Below is a small trained network, with its code and all its weights. Each question gives an input and a class and asks what happens when units are switched off, that is, made to give their printed mean instead of their output.

import numpy as np


def w(rows, s, z=0):
    codes = np.array(rows[::2]) - 128.0
    scale = np.full(codes.shape[1], s)
    scale[-1] = z or s
    return codes * scale


def norm(h):
    return h / np.sqrt((h * h).mean(-1, keepdims=True) + 1e-5)


def f(y):
    return y / 2 * (1 + np.tanh(0.7978845608 * (y + 0.044715 * y**3)))


def log_softmax(a):
    a = a - a.max(-1, keepdims=True)
    return a - np.log(np.exp(a).sum(-1, keepdims=True))


def net(x, mask):
    res = np.array(x, float).reshape(1, 7) / 4 @ E
    u = 0
    for l in range(4):
        y = f(norm(res) @ A[l][:, :-1].T + A[l][:, -1])
        res = res + np.where(mask[u : u + 6], y, B[l][:, -1]) @ B[l][:, :-1]
        u += 6
    return log_softmax(norm(res)[-1] @ U[:, :-1].T + U[:, -1])


A, B = {}, {}
E = w([
[195,106,89,133,62],'x0',
[128,127,129,135,130],'x1',
[129,129,126,124,127],'x2',
[129,127,128,131,129],'x3',
[201,142,179,82,149],'x4',
[153,252,106,139,108],'x5',
[128,127,128,132,129],'x6',
],0.013)
A[0] = w([
[194,150,225,122,163,86],'0.n0',
[95,147,129,51,163,140],'0.n1',
[143,32,132,110,128,84],'0.n2',
[200,85,157,178,12,9],'0.n3',
[77,110,43,155,98,91],'0.n4',
[249,87,224,108,135,1],'0.n5',
],0.011,0.0041)
B[0] = w([
[54,147,120,67,72,211],'0.n0',
[121,113,102,176,168,172],'0.n1',
[209,147,178,203,138,253],'0.n2',
[84,122,22,99,248,217],'0.n3',
[60,121,134,107,73,209],'0.n4',
[54,140,132,85,60,237],'0.n5',
],0.012,0.005)
A[1] = w([
[120,33,167,112,92,139],'1.n0',
[218,39,193,162,111,3],'1.n1',
[221,71,2,114,77,96],'1.n2',
[143,106,56,179,146,13],'1.n3',
[203,156,203,61,161,129],'1.n4',
[138,152,201,197,228,12],'1.n5',
],0.0091,0.003)
B[1] = w([
[227,168,152,186,102,252],'1.n0',
[194,81,206,171,186,213],'1.n1',
[92,187,22,142,171,251],'1.n2',
[133,153,122,84,114,148],'1.n3',
[8,102,41,89,3,165],'1.n4',
[100,160,105,85,156,174],'1.n5',
],0.0076,0.0036)
A[2] = w([
[138,249,117,143,71,164],'2.n0',
[153,204,122,169,125,2],'2.n1',
[114,53,179,126,127,104],'2.n2',
[128,161,80,181,195,245],'2.n3',
[52,65,196,73,166,95],'2.n4',
[74,167,198,130,191,43],'2.n5',
],0.011,0.0031)
B[2] = w([
[209,36,191,181,165,253],'2.n0',
[172,160,145,186,106,137],'2.n1',
[160,158,147,160,140,180],'2.n2',
[135,160,167,99,182,241],'2.n3',
[197,141,105,123,123,212],'2.n4',
[118,82,9,95,140,188],'2.n5',
],0.012,0.0057)
A[3] = w([
[162,148,148,220,181,44],'3.n0',
[38,143,158,144,187,65],'3.n1',
[2,138,129,221,52,92],'3.n2',
[207,103,171,170,116,2],'3.n3',
[150,125,30,78,228,55],'3.n4',
[91,39,128,136,106,107],'3.n5',
],0.0097,0.0039)
B[3] = w([
[108,112,183,137,98,197],'3.n0',
[165,126,85,60,120,145],'3.n1',
[121,141,174,38,35,183],'3.n2',
[136,154,144,168,168,186],'3.n3',
[99,135,6,159,144,254],'3.n4',
[156,158,155,134,142,149],'3.n5',
],0.013,0.0063)
U = w([
[84,120,25,169,192,208],'0',
[155,115,212,248,159,243],'1',
[55,114,158,91,15,3],'2',
],0.015,0.0017)

Each question gives the input, the list of numbers given to net, and the class t.
The units are the neurons (one row each of A and B). Each row of codes is followed by its name. A weight is (code - 128) times the scale printed after its matrix; where a second scale follows, it is the last column's (A, B and U).
mask holds one flag per neuron, layer by layer. A switched-off neuron (its flag False) gives its mean, the last column of its row in B, instead of its output. The means were averaged over made-up inputs and are rounded, as every weight is.
A unit's drop is (log p(t) with every unit on - log p(t) with that unit switched off) / (log p(t) with every unit on - log p(t) with every unit switched off).
The circuit of an input: a set's keep is (log p(t) with only the set's units on - log p(t) with every unit switched off) / (log p(t) with every unit on - log p(t) with every unit switched off). Starting from the 12 units with the biggest drops (on a tie, the unit counted first), units are removed one at a time, each time the one whose removal leaves the highest keep (on an exact tie, the one counted first), for as long as the keep stays at least 0.8.
units of the circuit, in order: the units of the circuit, biggest drop first
most important unit: the unit with the biggest drop
top k neurons: the k neurons with the biggest drops, biggest first
k most important neurons of layer l: the k neurons of layer l with the biggest drops, biggest first
input [7,-1,-3,5,7,0,4], class 0: units of the circuit, in order -> 0.n3
input [-2,5,-4,4,-4,4,7], class 1: top 2 neurons -> 2.n0, 0.n3
input [-3,-5,7,0,1,-4,5], class 1: 2 most important neurons of layer 0 -> 0.n3, 0.n2
input [4,-6,6,5,-5,2,3], class 2: units of the circuit, in order -> 0.n4, 3.n2
input [8,8,3,0,5,-6,-3], class 0: top 2 neurons -> 0.n3, 1.n2
input [4,6,-6,-8,0,5,2], class 1: top 2 neurons -> 2.n0, 2.n5
input [7,5,-3,2,7,-6,3], class 0: top 2 neurons -> 0.n3, 1.n2
input [-4,-4,8,5,-5,3,-8], class 2: top 2 neurons -> 0.n4, 0.n3
input [6,-6,7,-6,8,5,2], class 2: top 2 neurons -> 0.n5, 0.n2
input [-8,-4,7,5,7,-5,3], class 0: top 3 neurons -> 2.n5, 0.n1, 2.n4
input [4,-4,7,-6,-7,7,1], class 1: top 3 neurons -> 2.n0, 0.n5, 0.n0
input [7,1,-4,8,6,-5,6], class 0: top 2 neurons -> 0.n3, 1.n2
input [-4,-1,1,-5,-5,5,-6], class 1: top 3 neurons -> 2.n0, 0.n3, 0.n0
input [-6,-8,-1,-6,-8,-1,-7], class 2: most important unit -> 3.n2
input [-5,-3,3,6,3,6,-3], class 1: 2 most important neurons of layer 2 -> 2.n0, 2.n1
input [6,6,0,5,7,5,-1], class 2: 3 most important neurons of layer 1 -> 1.n0, 1.n4, 1.n1
input [4,-8,-4,3,7,5,-6], class 2: 2 most important neurons of layer 1 -> 1.n4, 1.n0
input [-4,-8,1,5,-5,-5,7], class 1: 2 most important neurons of layer 0 -> 0.n3, 0.n5
input [6,5,5,-1,5,-1,-6], class 0: 2 most important neurons of layer 0 -> 0.n3, 0.n4
input [4,-6,5,5,6,-1,3], class 2: units of the circuit, in order -> 0.n5
